Table B holds the same points as the rows below and some others, measured another way and shuffled. Each row below is followed by which row of B it is.
B, 72 rows:
[[ 217 -413 -214   42 -463 -315   24  -46 -113 -323 -171  -67  276  256
    27   86   30    1 -179  -19  298 -406   77  -29  113 -645 -250  383
  -246 -159  131  128  351  194]
 [ 128  -82 -134  -83 -215 -361   49  223 -250  -12   88 -270   43  486
  -327  107 -458  -10  -97   73  -66   -8 -114 -127   28 -568  404 -131
  -248  -76   40   46  -26 -153]
 [ 256  -48  220 -206 -439  -60  -87 -292 -228  -85  364  202   85  382
   177  222 -169   64   22  -41 -141   24 -186  -14 -216 -102  152 -200
   -10  172  127  207  -64  -58]
 [ -36  259   46   39   79  -88  -44   -1  118   -2  -53 -122  113  -42
  -146   -9 -392  -13  -32  122 -351  385  -68  -98   54  -67  650   97
    63  -12  126  -86 -186  196]
 [  97 -191 -170  -62 -236 -336  128  323  -16  232 -114  117  273 -132
  -445  165  125  183  186 -143  215 -453   88   67  400 -199 -439   58
    23  -59 -107  178  121 -101]
 [-155  372  714  -36  268   44 -207   40  401   31  -35  121  -50 -155
   179  -65  -21 -129  361  -13 -237  518   73  -45 -124  334  453 -367
   369  442 -300  -87 -127   62]
 [  25  376  287  -52    3   47 -131 -201   72  -13  175   30   48   57
    62   54 -430  -27   24  107 -497  553 -184 -103 -161  126  788  -95
   149  156  159  -23 -290  176]
 [-167 -161  -83    9  224 -181   -1   67  175  -83 -316 -120   56 -190
   -93 -172  103   54   36   98   76 -135  299   58  224 -190 -154  173
     3  -44  -87 -241   52  -17]
 [-149  206  463  -44  211   65 -116  -25  413  174 -134  345  115 -536
    63  -38  309   87  416  -92  -98  128  199  116  145  508 -166 -104
   444  314 -234  -42  -94   67]
 [ -59  319  192  -21  151   52 -145 -271   79 -145   86 -134  -27   99
   131  -72 -492  -59 -103  221 -524  600 -106 -111 -198    1  886   -1
    61   80  203 -194 -289  183]
 [-338   26  260  168  511  -55 -148   22  541 -283 -564 -185   -5 -368
   199 -352  174 -155   80  155   29  218  422   -5  118  -57  130  240
   160  106 -210 -407  124  258]
 [  78   47  185  -58 -130    3 -148 -347  -17 -268  100   -1   46  213
   280    0 -234  -41 -108  118 -238  260  -62  -58 -213 -141  430   54
   -11   89  179  -47  -64  169]
 [ 110 -233    5   60 -245 -130 -116 -323  -17 -537 -133 -163  118  330
   363  -63 -136 -132 -280  132   46   21   67  -90 -161 -534  227  350
  -207  -62  214  -64  232  315]
 [  63 -140  268 -205 -152  -54  -79 -174  -29   -7  148  280   50   50
   161   78  187  120  202  -79   36 -167   86  108  -43   69 -306 -208
   114  226  -91   60   -5 -167]
 [ -42  -70  338 -214   48 -162  -57  149   15  130   91  122  -82  100
   -63   26  111   59  327  -63   49  -91  122   71    9   22 -167 -460
   120  286 -321  -15  -47 -370]
 [ -90   52  352   40   81 -106  -88  136  355   -1 -249  134  139 -278
    20  -29  220  -35  282  -85   88   27  199   20  153   87 -102   -5
   243  216 -249   -4  124  134]
 [ -83  156   91  148   93 -121  -28  128  376   17 -344   26  265 -404
  -148  -33   21   -7  129  -16  -55  125  124  -17  280   33  147  282
   205   13  -39  -25   51  348]
 [ 164 -110  131  102 -333 -137 -125 -214   52 -465 -123  -97  192  294
   307   22 -151 -168 -194   51   39  110  -22 -139 -143 -467  327  295
  -126    5  153   70  246  401]
 [  43 -366 -428   88 -186 -547  211  597   36  134 -436 -151  329 -113
  -646   67  134  114   76 -112  461 -645  236   18  598 -596 -530  286
  -150 -258 -175   94  333  -34]
 [ 293 -106   45 -147 -524 -319   43  196 -247  110  233   90  194  393
  -265  303 -175   69  107 -146   80 -213 -178  -58   57 -352    7 -223
   -94   68  -31  339   78 -135]
 [  13  119  321   19  -62   40 -116 -199  281  -81  -95  251  213 -280
   195   25  137   14  156  -56  -93  124   71   33   31  200   36  137
   263  181    5   42   24  279]
 [ 225 -163   67 -196 -401 -114  -36 -228 -227  -48  259  187  117  275
    78  185  -61  125   22  -42  -29 -171  -92   42  -82 -154  -94  -91
   -48   83  113  171  -10  -96]
 [  40  163  318 -257  -18  -11  -94 -138 -117  145  354  142  -82  188
     8  100 -226  102  176   30 -331  232 -115   21 -161  154  320 -435
   120  251  -20    3 -310 -269]
 [ 145 -248   36  -93 -316 -251   30  121  -18   56  -45  200  226   -8
  -136  158  226  118  188 -158  271 -417  100   74  204 -178 -483   -3
    31   69 -122  198  191  -67]
 [-146  -87  266   -3  207  -76 -143 -110  210 -289 -217 -111  -66   30
   261 -204   56 -105   34  119   11  118  252   -1  -70 -168  113    7
    29  142 -128 -253   76   47]
 [ 231  -87  167 -314 -361 -228  -19   28 -396  103  469   58  -62  611
  -122  245 -303   87   99  -31 -107  -52 -205  -31 -172 -260  186 -540
  -122  183  -41  182 -140 -423]
 [-238  -63   50  -27  365 -175  -13  179  223   46 -282 -108  -33 -222
  -157 -195   94   49  155   91   19  -50  302   64  221  -55  -95  -35
    92   59 -221 -277  -43 -152]
 [  14  -64  400 -379  -23 -102  -60   55 -149  269  350  276 -146  194
   -59  117  107  169  410 -107  -27 -130   48  127  -65  180 -262 -700
   155  388 -314   52 -192 -600]
 [ 300 -189  174 -225 -518 -140  -80 -245 -336 -182  379  112   42  596
   198  219 -196   19  -36  -35  -22  -82 -175  -38 -261 -332  103 -227
  -150  147  114  215   35 -140]
 [ 140  -54   47 -124 -256 -126  -38 -131 -121  -32  152   82  120  181
   -11  129 -141   83   10   -2 -101  -36  -68   -1  -22 -163   98  -36
   -21   51   97   95  -43  -19]
 [ -23  -96  -57 -101   40 -185  -16   12  -82  -56   -4 -151  -20  186
  -110  -36 -198   47  -33  112  -95   -6   66   -7   31 -284  171  -58
  -101   -9   10 -140  -83 -142]
 [  94 -151 -290  -22 -223 -353  175  374   20  304 -178  111  352 -270
  -576  175  111  233  180 -146  194 -477   82   75  516 -185 -442  180
    40 -147  -60  185   97  -35]
 [  27  137 -181   35  -50 -239   46  165   -1   65  -75 -195  176   31
  -378   60 -430   38  -82   95 -236  160  -96 -101  184 -282  510  155
   -63 -149  147  -14 -119  138]
 [ 102   30   -8   -9 -190 -351   42  344  -64   60  -18 -180  124  275
  -360  128 -345  -42   26  -12  -27   44  -88 -134  126 -419  370 -103
  -101   -9  -65  112   30  -18]
 [  22  173  528 -115  -38  182 -234 -478  133 -197  185  251    2   21
   490   -3  -28  -22  102   45 -299  381  -21   12 -310  259  320 -127
   226  322   64  -29 -138  143]
 [-183  -56  174  -56  262 -212   -7  310  243  169 -247   27   16 -258
  -232  -91  220   71  326  -45  130 -159  296   93  278   26 -290 -172
   171  153 -354 -138   23 -213]
 [ 160 -178 -104 -127 -281 -296   12   42 -277  -94  147 -165   37  485
  -155  111 -325   20 -108   56  -26  -93  -88  -70  -37 -518  222 -101
  -242  -45   80   54    0 -151]
 [  -6  116   60  -97  -14 -233   76  360  110  405  -37  166  192 -279
  -496  144   22  173  337 -129  -35 -123   33   55  356  119 -128 -170
   211   88 -197  120 -102 -142]
 [ 188 -223  277 -117 -367 -170 -115 -125 -112 -277  112   62   48  436
   267   99    6  -74   24  -53  142 -104    3  -44 -192 -352  -28 -145
   -89  183  -60  133  197  -23]
 [ -27  107  -86 -101   66 -212   43  183  -64  204   57 -115   35   54
  -402   37 -339  111   54   80 -232   99  -44  -25  151 -130  343 -142
   -11  -21    8  -65 -233 -167]
 [-273  193  141 -155  483 -143    3  309  164  381  -50  -46 -127 -246
  -412 -103 -102  141  329   75 -238  151  164   66  224  211  157 -388
   211  163 -278 -254 -331 -392]
 [ 361 -237   10 -226 -630 -154  -34 -292 -396 -129  387  179  155  513
   113  280 -154  112  -80  -54  -19 -215 -205   -2 -175 -329  -39  -89
  -168   44  213  276   33  -89]
 [ 245  200  435 -114 -401   51 -160 -323  -24  -98  314  277  163  206
   274  231 -195  -19   83  -68 -263  302 -235  -65 -250   89  410 -131
   149  264  141  255  -78  210]
 [ 245  -11 -196  -98 -412 -244   52  -13 -290   23  215  -70  189  354
  -260  222 -461   88 -139   36 -189    7 -243  -91   25 -388  392   41
  -180 -119  257  173  -91   21]
 [-155 -193  426   86  142   43 -197 -262  485 -387 -438  193  115 -375
   535 -219  575  -88  169  -28  269 -100  439  106   22   77 -460  274
   235  233 -197 -165  317  301]
 [ -25  246  385 -140   53   52  -97  -97  165  186  130  281   64 -216
    13   73    8  104  297  -48 -262  221  -11   60    2  376  134 -234
   317  275  -78   28 -220  -37]
 [ 259  -10  232 -143 -448  -69 -103 -249 -161 -126  284  182  138  333
   183  213 -168   21   11  -52 -125   67 -186  -49 -192 -132  210 -108
    -1  154  133  225   -5   64]
 [ 205 -325  261 -301 -387  -13 -122 -433 -238 -168  319  336    7  317
   397  137  224  129  100  -70   93 -301   33  140 -234  -56 -444 -228
     0  244    9  120   51 -238]
 [-183  -11 -112   20  293 -400   71  523   91  108 -278 -405  -43   77
  -503 -131 -280  -29   62  122   -3   31  168  -81  271 -425  302 -113
  -100  -59 -232 -224  -31 -192]
 [-202 -146  157   45  279   42 -157 -335  318 -380 -339  -29   12 -235
   412 -281  230  -35  -36  156   17   43  361   78  -16  -44  -96  301
    85   67   -2 -340  105  197]
 [  73  184  -63  -60  -90 -283   48  262 -127  153  116 -216   69  282
  -444  122 -565   12  -13   74 -276  232 -195 -145   80 -306  661 -159
   -87  -42   60   45 -197  -69]
 [ 241 -276   58 -105 -483  -58  -52 -353  -80 -178   78  336  277   25
   238  168  241  130   24 -114  149 -347   23   96    6 -107 -446  203
    24   53  140  216  183  143]
 [-151   71  -74   95  212 -213   39  260  292  117 -357  -97  180 -361
  -330  -89  -19   53  119   40  -24    6  188    1  353  -77   64  215
   115  -67  -90 -131   -4  126]
 [ 154 -197  166 -178 -295 -106  -98 -252 -206 -227  209   52   -1  421
   233   86  -84    8  -35   22  -14  -69  -27   -2 -205 -287   43 -142
  -112  130   65   45   30 -111]
 [  98 -399  -35 -273 -219 -337   52  193 -276  102  130   44  -22  337
  -218  107  120  163  174  -73  269 -516  122  105  106 -356 -519 -351
  -137   85 -219   66   78 -520]
 [-250  148  455 -139  411  -47 -124  136  269  130  -75   40 -153 -155
    -3 -141   85    4  355   34 -123  212  226   54   14  233   89 -416
   263  340 -366 -229 -167 -261]
 [ 184 -235  263  -58 -378 -137 -137 -229  -61 -403   51   35   81  413
   374   63    4 -111  -54  -18  136  -70   16  -61 -218 -388   25    2
  -105  146   20  109  244  116]
 [  37 -167   68  162 -193 -173  -14   67  373 -135 -452  191  409 -425
    24   19  407    9  138 -143  328 -306  253   52  340 -106 -475  469
   164   -5  -79  114  384  423]
 [ -87  192  204  -65  172  -10 -121 -162   53 -103   61 -134  -74  130
    90  -84 -353  -37  -26  180 -370  427  -17  -71 -142  -48  625 -107
    36  118   67 -203 -227   14]
 [-278  -21   64  -19  422 -302   41  499  269  213 -355 -165  -40 -246
  -416 -166   86   42  289   24   98  -94  324   45  352  -90 -112 -170
   109   79 -398 -244  -18 -251]
 [ -73  230 -142  -61  168 -422  109  615  -92  335    9 -417  -42  265
  -756   45 -668    4   59  120 -288  260 -125 -169  220 -381  767 -330
  -122  -65 -122  -87 -279 -281]
 [ 264 -114  -48   -2 -473 -155  -75 -307 -211 -391  121 -111  178  484
   201  120 -377  -72 -305   96 -115   97 -182 -133 -197 -525  455  242
  -241  -82  334  119   99  276]
 [-211  178  197   16  366  -10 -126 -113  247 -142 -167 -166  -70  -96
   109 -206 -205  -66    0  203 -290  404  143  -39  -44   -1  505   24
    94  100   -8 -326 -169   95]
 [ 384   49  432 -128 -661  141 -206 -640 -101 -292  398  439  250  271
   570  293  -56    2  -11 -105 -192  163 -267  -29 -367   86  204   35
   114  253  295  362   42  340]
 [ -58  -43  261   41    8 -131  -42  139  365   43 -301  224  226 -398
   -25   -4  383   35  311 -145  209 -178  250   74  260  103 -395   93
   264  163 -246   49  185  137]
 [ -43  165  375 -144   82   60 -122 -191  144   78  106  244   26 -172
   126   20   43   82  239   -1 -224  198   37   68  -45  313   89 -194
   268  271  -60  -39 -185  -39]
 [ -99  -12  -25   72  120 -248   11  246  203   -6 -304 -156  125 -140
  -233  -79  -61  -18   55   46   30  -15  162  -33  244 -232  102  136
    15  -40 -103 -110   67   88]
 [ 106  156  -47  -59 -154 -240    9  132 -161   49  150 -208   67  348
  -303  122 -574   -9  -76   90 -296  259 -210 -148  -12 -342  698 -113
  -119  -38  129   42 -178  -19]
 [  30 -263   25  -79 -121 -183  -13   -3   15  -72 -106   86  113   -4
     2    8  205   80   97  -39  191 -317  185   76  133 -196 -384   44
    -1   53  -90    3  144  -79]
 [ -29   60 -130 -134   85 -252   43  185 -152  163  100 -215  -34  207
  -400   21 -432   92   -6  133 -256  107  -57  -38   98 -249  430 -198
   -95  -47   24 -112 -257 -256]
 [-232 -223  -67   71  321 -256  -26  163  223 -223 -461 -308  -29  -65
   -49 -279   71  -63  -24  156  169 -115  382    8  188 -400  -63  189
   -94  -57 -168 -351  157  -10]
 [ -54  122  457   36   33   57 -148 -127  418  -70 -193  293  191 -403
   244  -18  296  -16  273  -90   -8  131  169   50   65  295  -89   94
   355  265 -130   30   79  294]]
Rows of B count from 0, top down.

[ 161  123  120 -282 -470  275  256 -289 -249   -9  140 -143  171  260
  134 -414 -139   46   51  478 -149  -57  155 -237 -246  320 -196 -234] | 38
[-122  -33   53 -406  269   96 -387  102  -80   15  176 -105  194 -151
 -271  177 -210  -42 -185  -44  428  277   -1   66 -190 -137 -391   70] | 56
[ 282   72   76  -71 -212   53  278 -213 -255  123  416 -100  316  282
 -206  -61 -102   29  108  343  147  106   30 -191 -121  142 -322  -41] | 47
[  44  -25  -87 -229  148  135 -133  -52  198    2 -397 -186  -78  -59
  127  102  121  104  274 -376   -9  -66  -61  -49  -94 -115  216   42] | 48
[  60  -88  -35 -225  141  152  -71  -67 -100  175  -63 -112  182  130
   38   45   19   97   96 -111  131   31  -12 -143  -86 -101  -40 -182] | 68
[ 104  172   -2 -619 -363  563    5 -221 -137  -32  -86 -328  295  109
  296 -386 -131  145   93  484  -40   34  216 -194 -501  295 -124 -162] | 0
[ 200  -53  112 -156  589   86 -377   77 -110  123   73    8  453   79
 -331  508   65   11   47 -454  641  436  -11  -65 -192 -437 -190  275] | 19
[ 177 -123   44  116  233 -140   54  -77 -101  189   89   35  115  205
 -203  246   90   23  158 -316  187   54 -112 -138  123 -213  -52  -40] | 14
[-214 -178  155  -22  170 -265 -168   53 -108   19  141  129 -206  -59
 -268   86 -163 -148 -220 -261  103    7 -106   45  211 -134 -275 -145] | 71
[ 343  -85  -97 -108  288  223   33 -123 -136  338  -45 -134  485  342
   21  231  203  215  334 -196  286  132  -25 -275 -137 -236   75 -104] | 54
[ -69  -37  139   56 -379 -244  285 -177 -133  -40  242   41 -310   86
 -133 -272 -192 -121  -67  180 -256 -219  -59  -58  210  241 -242 -238] | 34
[ 331  -23  417  283  270 -184   -7 -119 -260  -20  149  304  186  326
 -358  298  107 -139   31 -503  295  265   26 -183   45 -320 -135  243] | 27
[-221 -162 -173 -243   14  -22  -41   -7   76  146 -107 -176 -206 -101
   66  -70  -87   63   41  -69  -97 -209 -141    3  119   27  -29 -337] | 24
[-163 -179 -116  -51  107 -190  -32    7  147   95 -164  -84 -328 -105
  -26   71    2   19  111 -324 -100 -222 -199   30  236  -77   60 -192] | 58
[ 247   54  -58  -25   52   34   76 -136  226  -33 -316 -171  -80   28
   26  173  206  101  440 -387  -34  -66  -93  -89  -67  -83  262  220] | 60
[ -80 -160   10  -99  397 -163 -253  106  -35  137  161   -1   59  -72
 -346  337  -78  -47  -69 -321  370  163 -145   50   91 -267 -255   22] | 64
[ 223   26 -103  -66 -273  122  334 -273   63   88 -232 -204  -62  206
  239 -181  138  161  414   11 -284 -257  -41 -216  -34  157  233 -179] | 50
[ 118   58  278  -30   92  -54 -125  -72  -43 -175   -9   86  -31   25
 -220  132  -17 -119    7 -319  149  153   29  -37  -88 -119 -121  259] | 35
[  17  -44 -224 -229 -174  111  172 -149  105  141 -170 -286 -100   36
  188 -144   22  162  286   73 -195 -252  -95 -104   -1  139  109 -260] | 66
[-120   77  -51 -521 -519  324  117 -198  -78  -39  -30 -293  -65   -4
  275 -526 -237   79  -14  544 -283 -205  106 -103 -238  419 -158 -371] | 17
[-148 -141 -296  -76 -322 -147  335 -148  190  151 -138 -264 -448  -52
  164 -246  -33  113  272   84 -445 -499 -231  -27  281  250  128 -429] | 62
[ -75 -123  -30   71 -206 -221  247 -149   37   61  -59  -31 -379   56
   30 -162  -19  -10  124 -100 -319 -337 -149  -72  274  116   45 -294] | 6
[ -86   16   99 -301  140   91 -301   18   91 -148 -209  -73 -104 -163
  -42   68  -57  -40  -14 -290  110   74   11   33 -152  -99  -54  125] | 7
[-350  -52    4 -316 -216  -45 -114  -21  139 -163 -182 -122 -497 -270
   74 -264 -212  -74 -110  -23 -271 -257  -64  106   59  183  -85 -202] | 10
[ 273  112  173    7 -296  -30  296 -239 -197  -17  325  -36  129  240
 -205 -111  -91  -40  105  241   24   53   37 -161  -76  167 -257   50] | 13
[  98  -61  -50  -38   78  -23   46  -93  106   65 -209 -101  -99   53
   16   99  111   73  264 -317  -37 -101 -102  -87   47  -91  144  -21] | 59
[ 194   30  -97 -230 -325  184  325 -238 -216  226  290 -244  288  273
   21 -233 -106  131  164  510  -13  -57   17 -223 -129  253 -227 -297] | 51
[  92  -51  -28 -483  577  440 -538   75   21  110 -392 -162  435    4
   97  334  140  165  131 -493  470  309   72 -104 -392 -410   93  112] | 18
[ 231   49  258 -182  283  222 -262  -68 -140  -55 -120   47  325  156
  -92  204   80   -4   54 -366  341  315  130 -155 -293 -261  -58  225] | 4
[ 211   23   65  -48 -197   32  254 -209 -187  106  221  -71  162  257
  -87 -105  -46   35  131  185   14   -3   10 -194  -48  114 -170 -121] | 2
